Here is a tiny trained network, its code and every weight. The questions are about switching its units off for an input and a class, where a switched-off unit gives its printed mean instead of its output.

import numpy as np


def w(rows, s, z=0):
    codes = np.array(rows[::2]) - 128.0
    scale = np.full(codes.shape[1], s)
    scale[-1] = z or s
    return codes * scale


def norm(h):
    return h / np.sqrt((h * h).mean(-1, keepdims=True) + 1e-5)


def f(y):
    return y / 2 * (1 + np.tanh(0.7978845608 * (y + 0.044715 * y**3)))


def log_softmax(a):
    a = a - a.max(-1, keepdims=True)
    return a - np.log(np.exp(a).sum(-1, keepdims=True))


def net(x, mask):
    res = np.array(x, float).reshape(1, 3) / 4 @ E
    u = 0
    for l in range(3):
        y = f(norm(res) @ A[l][:, :-1].T + A[l][:, -1])
        res = res + np.where(mask[u : u + 7], y, B[l][:, -1]) @ B[l][:, :-1]
        u += 7
    return log_softmax(norm(res)[-1] @ U[:, :-1].T + U[:, -1])


A, B = {}, {}
E = w([
[188,48,172,167,134,32,128,31,1],'x0',
[219,182,83,137,171,127,252,240,80],'x1',
[138,77,21,131,15,89,220,83,226],'x2',
],0.0096)
A[0] = w([
[160,73,39,164,49,108,149,146,153,175],'L0N1',
[67,106,139,253,138,130,97,101,149,75],'L0N2',
[155,163,187,109,249,126,127,133,130,92],'L0N3',
[173,33,125,80,125,174,133,85,77,33],'L0N4',
[120,104,161,166,150,81,186,16,43,3],'L0N5',
[138,90,219,159,41,153,90,109,158,168],'L0N6',
[108,190,144,102,84,250,130,142,185,60],'L0N7',
],0.0063,0.0047)
B[0] = w([
[62,2,139,86,204,169,201,147,64,255],'L0N1',
[191,177,119,51,143,145,126,141,89,147],'L0N2',
[155,65,77,61,216,125,108,135,165,178],'L0N3',
[109,161,151,199,85,72,158,168,250,135],'L0N4',
[146,166,247,88,119,66,143,179,173,207],'L0N5',
[195,165,78,96,133,138,149,169,88,217],'L0N6',
[153,134,165,124,95,54,126,201,162,215],'L0N7',
],0.0093,0.0046)
A[1] = w([
[201,172,108,197,156,129,254,104,117,3],'L1N1',
[78,67,148,95,18,114,3,33,144,13],'L1N2',
[131,153,193,170,95,77,166,142,207,37],'L1N3',
[203,147,94,17,163,56,111,179,136,84],'L1N4',
[42,89,131,120,137,159,160,161,66,102],'L1N5',
[122,94,205,89,99,125,143,212,179,12],'L1N6',
[142,136,109,114,124,97,183,179,69,85],'L1N7',
],0.0086,0.0035)
B[1] = w([
[178,169,77,84,42,168,49,98,80,181],'L1N1',
[218,215,83,156,37,220,79,127,87,253],'L1N2',
[109,117,226,100,240,105,95,48,162,154],'L1N3',
[55,127,92,147,80,156,139,1,96,229],'L1N4',
[73,185,122,130,154,145,60,24,86,171],'L1N5',
[161,149,149,52,183,138,115,36,148,197],'L1N6',
[193,186,163,212,139,186,20,71,227,192],'L1N7',
],0.008,0.0056)
A[2] = w([
[181,95,157,186,94,9,134,134,90,17],'L2N1',
[185,164,94,134,100,153,112,198,95,42],'L2N2',
[116,138,174,132,201,126,56,185,96,79],'L2N3',
[78,163,130,69,111,117,141,199,199,75],'L2N4',
[175,165,76,202,159,121,175,127,108,1],'L2N5',
[69,147,152,151,119,119,103,64,114,117],'L2N6',
[118,80,74,157,91,95,175,101,173,60],'L2N7',
],0.014,0.0041)
B[2] = w([
[147,201,189,199,144,121,121,224,237,242],'L2N1',
[138,105,112,94,65,160,93,32,169,210],'L2N2',
[82,48,67,111,59,94,218,163,88,254],'L2N3',
[192,174,218,236,149,66,111,136,118,254],'L2N4',
[117,173,126,67,7,155,78,94,127,160],'L2N5',
[114,128,106,150,204,188,145,91,203,198],'L2N6',
[56,47,122,80,160,105,156,192,34,208],'L2N7',
],0.012,0.0058)
U = w([
[160,177,221,210,124,60,125,210,207,174],'0',
[52,14,56,93,110,121,185,200,55,151],'1',
[177,168,76,95,6,201,58,87,124,137],'2',
[110,123,111,124,233,172,102,47,177,125],'3',
[197,129,53,61,185,68,63,171,117,2],'4',
],0.016,0.0069)

Each question gives the input, the list of numbers given to net, and the class t.
The units are the neurons (one row each of A and B). Each row of codes is followed by its name. A weight is (code - 128) times the scale printed after its matrix; where a second scale follows, it is the last column's (A, B and U).
mask holds one flag per neuron, layer by layer. A switched-off neuron (its flag False) gives its mean, the last column of its row in B, instead of its output. The means were averaged over made-up inputs and are rounded, as every weight is.
A unit's drop is (log p(t) with every unit on - log p(t) with that unit switched off) / (log p(t) with every unit on - log p(t) with every unit switched off).
The circuit of an input: a set's keep is (log p(t) with only the set's units on - log p(t) with every unit switched off) / (log p(t) with every unit on - log p(t) with every unit switched off). Starting from the 12 units with the biggest drops (on a tie, the unit counted first), units are removed one at a time, each time the one whose removal leaves the highest keep (on an exact tie, the one counted first), for as long as the keep stays at least 0.8.
units of the circuit, in order: the units of the circuit, biggest drop first
top k neurons: the k neurons with the biggest drops, biggest first
top k neurons in layer l: the k neurons of layer l with the biggest drops, biggest first
input [2,-3,3], class 3: top 2 neurons in layer 1 => [L1N5; L1N7]
input [7,-7,8], class 1: units of the circuit, in order => [L2N7]
input [-3,0,3], class 3: top 3 neurons => [L1N5; L0N1; L1N6]
input [3,2,1], class 3: top 3 neurons => [L1N6; L1N3; L2N4]
input [4,8,7], class 2: top 2 neurons => [L1N1; L2N5]
input [-1,3,-3], class 3: units of the circuit, in order => [L1N4; L0N3]
input [-3,7,-6], class 2: top 3 neurons in layer 2 => [L2N5; L2N2; L2N7]
input [-1,-3,-2], class 3: top 2 neurons in layer 0 => [L0N6; L0N2]
input [-8,-8,-1], class 0: top 2 neurons => [L2N4; L0N7]
input [6,-6,-4], class 0: top 3 neurons => [L0N5; L2N1; L1N1]
input [-4,7,7], class 1: top 3 neurons => [L2N7; L0N1; L1N2]
input [8,4,8], class 0: top 2 neurons in layer 0 => [L0N5; L0N3]
input [-6,-4,6], class 0: top 3 neurons => [L2N4; L1N4; L0N7]
input [-3,1,2], class 3: top 3 neurons => [L1N5; L1N6; L0N1]
input [-4,1,-5], class 1: units of the circuit, in order => [L2N3]
input [8,-8,5], class 0: top 2 neurons in layer 1 => [L1N1; L1N4]
input [2,-3,-1], class 3: top 4 neurons => [L1N4; L0N6; L2N6; L0N5]
input [-2,-3,-2], class 3: top 4 neurons => [L1N4; L2N6; L0N6; L1N2]
input [-1,-3,-1], class 3: top 2 neurons in layer 0 => [L0N6; L0N2]
input [5,-8,-3], class 2: top neuron => [L1N2]
input [6,-3,6], class 0: top 4 neurons => [L2N1; L0N5; L1N4; L2N3]
input [6,-2,-7], class 1: top 2 neurons in layer 0 => [L0N3; L0N7]
input [-1,4,-1], class 2: top 2 neurons in layer 0 => [L0N1; L0N5]
input [-5,-6,-6], class 1: top 2 neurons in layer 2 => [L2N3; L2N1]
